Below are the code and all the weights of a small trained network. Each question names an input and a class and asks about switching units off, where a switched-off unit gives its printed mean instead of its output.

import numpy as np


def w(rows, s, z=0):
    codes = np.array(rows[::2]) - 128.0
    scale = np.full(codes.shape[1], s)
    scale[-1] = z or s
    return codes * scale


def norm(h):
    return h / np.sqrt((h * h).mean(-1, keepdims=True) + 1e-5)


def f(y):
    return y / 2 * (1 + np.tanh(0.7978845608 * (y + 0.044715 * y**3)))


def log_softmax(a):
    a = a - a.max(-1, keepdims=True)
    return a - np.log(np.exp(a).sum(-1, keepdims=True))


def net(x, mask):
    res = np.array(x, float).reshape(1, 2) / 4 @ E
    u = 0
    for l in range(3):
        y = f(norm(res) @ A[l][:, :-1].T + A[l][:, -1])
        res = res + np.where(mask[u : u + 13], y, B[l][:, -1]) @ B[l][:, :-1]
        u += 13
    return log_softmax(norm(res)[-1] @ U[:, :-1].T + U[:, -1])


A, B = {}, {}
E = w([
[217,96,225,121],'x0',
[167,110,3,122],'x1',
],0.0062)
A[0] = w([
[109,157,110,93,126],'0.n0',
[112,187,187,178,56],'0.n1',
[116,128,113,171,81],'0.n2',
[9,133,137,123,46],'0.n3',
[117,111,94,176,100],'0.n4',
[80,88,189,97,71],'0.n5',
[94,136,119,182,26],'0.n6',
[98,96,192,161,66],'0.n7',
[178,141,215,118,18],'0.n8',
[101,160,103,95,108],'0.n9',
[98,129,128,144,2],'0.n10',
[56,134,188,115,18],'0.n11',
[139,102,145,200,57],'0.n12',
],0.012,0.0025)
B[0] = w([
[174,110,150,154,153],'0.n0',
[152,210,104,107,207],'0.n1',
[172,103,133,146,130],'0.n2',
[71,66,128,253,245],'0.n3',
[153,189,167,65,159],'0.n4',
[166,228,101,120,199],'0.n5',
[159,80,125,177,136],'0.n6',
[161,230,135,129,204],'0.n7',
[49,2,84,240,253],'0.n8',
[201,94,157,187,167],'0.n9',
[161,83,98,145,118],'0.n10',
[135,212,66,72,218],'0.n11',
[102,115,83,168,122],'0.n12',
],0.013,0.0046)
A[1] = w([
[92,157,175,141,76],'1.n0',
[125,126,130,125,96],'1.n1',
[120,137,168,102,35],'1.n2',
[125,117,124,157,107],'1.n3',
[153,110,254,107,163],'1.n4',
[158,158,127,107,155],'1.n5',
[91,121,129,106,93],'1.n6',
[103,138,155,143,2],'1.n7',
[81,122,116,100,112],'1.n8',
[117,100,127,156,129],'1.n9',
[157,121,110,93,84],'1.n10',
[89,117,137,114,133],'1.n11',
[106,129,161,101,72],'1.n12',
],0.032,0.0039)
B[1] = w([
[172,147,148,102,177],'1.n0',
[132,132,129,125,115],'1.n1',
[123,100,142,162,120],'1.n2',
[117,107,123,138,228],'1.n3',
[2,116,77,205,137],'1.n4',
[67,132,115,137,208],'1.n5',
[106,144,124,140,113],'1.n6',
[156,129,141,117,142],'1.n7',
[98,140,121,150,120],'1.n8',
[133,101,130,136,254],'1.n9',
[154,166,140,127,210],'1.n10',
[133,168,116,128,126],'1.n11',
[104,103,133,151,116],'1.n12',
],0.047,0.0073)
A[2] = w([
[82,126,67,134,119],'2.n0',
[115,170,183,103,110],'2.n1',
[153,135,196,56,61],'2.n2',
[49,160,194,11,137],'2.n3',
[100,132,114,91,60],'2.n4',
[155,93,204,19,120],'2.n5',
[173,5,201,51,126],'2.n6',
[104,210,213,111,41],'2.n7',
[107,65,107,56,76],'2.n8',
[108,146,129,128,86],'2.n9',
[172,129,182,76,2],'2.n10',
[85,75,110,102,88],'2.n11',
[86,15,94,24,113],'2.n12',
],0.011,0.0028)
B[2] = w([
[86,80,118,147,170],'2.n0',
[180,156,83,108,164],'2.n1',
[36,113,117,142,128],'2.n2',
[228,179,121,140,180],'2.n3',
[143,121,138,126,111],'2.n4',
[58,100,129,152,131],'2.n5',
[253,103,107,154,252],'2.n6',
[209,188,96,101,225],'2.n7',
[147,149,186,121,126],'2.n8',
[140,106,126,118,130],'2.n9',
[104,137,128,189,122],'2.n10',
[114,164,127,138,149],'2.n11',
[193,180,176,160,187],'2.n12',
],0.022,0.0045)
U = w([
[214,46,133,190,159],'0',
[154,249,64,116,170],'1',
[26,122,67,190,206],'2',
[78,88,146,17,25],'3',
[85,96,149,33,2],'4',
[103,109,180,53,8],'5',
],0.014,0.0077)

Each question gives the input, the list of numbers given to net, and the class t.
The units are the neurons (one row each of A and B). Each row of codes is followed by its name. A weight is (code - 128) times the scale printed after its matrix; where a second scale follows, it is the last column's (A, B and U).
mask holds one flag per neuron, layer by layer. A switched-off neuron (its flag False) gives its mean, the last column of its row in B, instead of its output. The means were averaged over made-up inputs and are rounded, as every weight is.
A unit's drop is (log p(t) with every unit on - log p(t) with that unit switched off) / (log p(t) with every unit on - log p(t) with every unit switched off).
The circuit of an input: a set's keep is (log p(t) with only the set's units on - log p(t) with every unit switched off) / (log p(t) with every unit on - log p(t) with every unit switched off). Starting from the 12 units with the biggest drops (on a tie, the unit counted first), units are removed one at a time, each time the one whose removal leaves the highest keep (on an exact tie, the one counted first), for as long as the keep stays at least 0.8.
circuit, biggest first: the units of the circuit, biggest drop first
most important unit: the unit with the biggest drop
k most important neurons: the k neurons with the biggest drops, biggest first
k most important neurons of layer l: the k neurons of layer l with the biggest drops, biggest first
input [-8,-7], class 0: most important unit -> 0.n3
input [3,-1], class 2: circuit, biggest first -> (0.n8; 2.n6)
input [3,-2], class 2: circuit, biggest first -> (0.n8; 2.n6)
input [-6,-4], class 0: circuit, biggest first -> (0.n3; 1.n5)
input [3,4], class 1: 3 most important neurons of layer 0 -> (0.n8; 0.n3; 0.n9)
input [2,-5], class 1: 2 most important neurons -> (0.n7; 1.n9)
input [-1,2], class 2: 2 most important neurons -> (0.n8; 1.n4)
input [4,7], class 1: 2 most important neurons -> (0.n3; 0.n8)
input [0,3], class 2: 4 most important neurons -> (0.n3; 0.n8; 0.n4; 0.n11)
input [-2,2], class 2: 3 most important neurons -> (1.n4; 0.n8; 0.n11)
input [6,-7], class 1: 2 most important neurons -> (0.n7; 0.n3)
input [-6,6], class 0: 2 most important neurons -> (0.n11; 0.n5)
input [-8,8], class 0: 4 most important neurons of layer 0 -> (0.n11; 0.n5; 0.n7; 0.n1)
input [-2,-2], class 2: 2 most important neurons of layer 2 -> (2.n6; 2.n7)
input [-3,-3], class 2: most important unit -> 0.n11
input [1,4], class 1: 3 most important neurons of layer 0 -> (0.n8; 0.n3; 0.n9)
input [1,3], class 2: 4 most important neurons -> (0.n3; 0.n11; 0.n5; 0.n1)
input [4,5], class 1: 3 most important neurons -> (0.n8; 0.n3; 0.n9)
input [4,6], class 1: 2 most important neurons -> (0.n8; 0.n3)
input [3,1], class 2: most important unit -> 0.n9
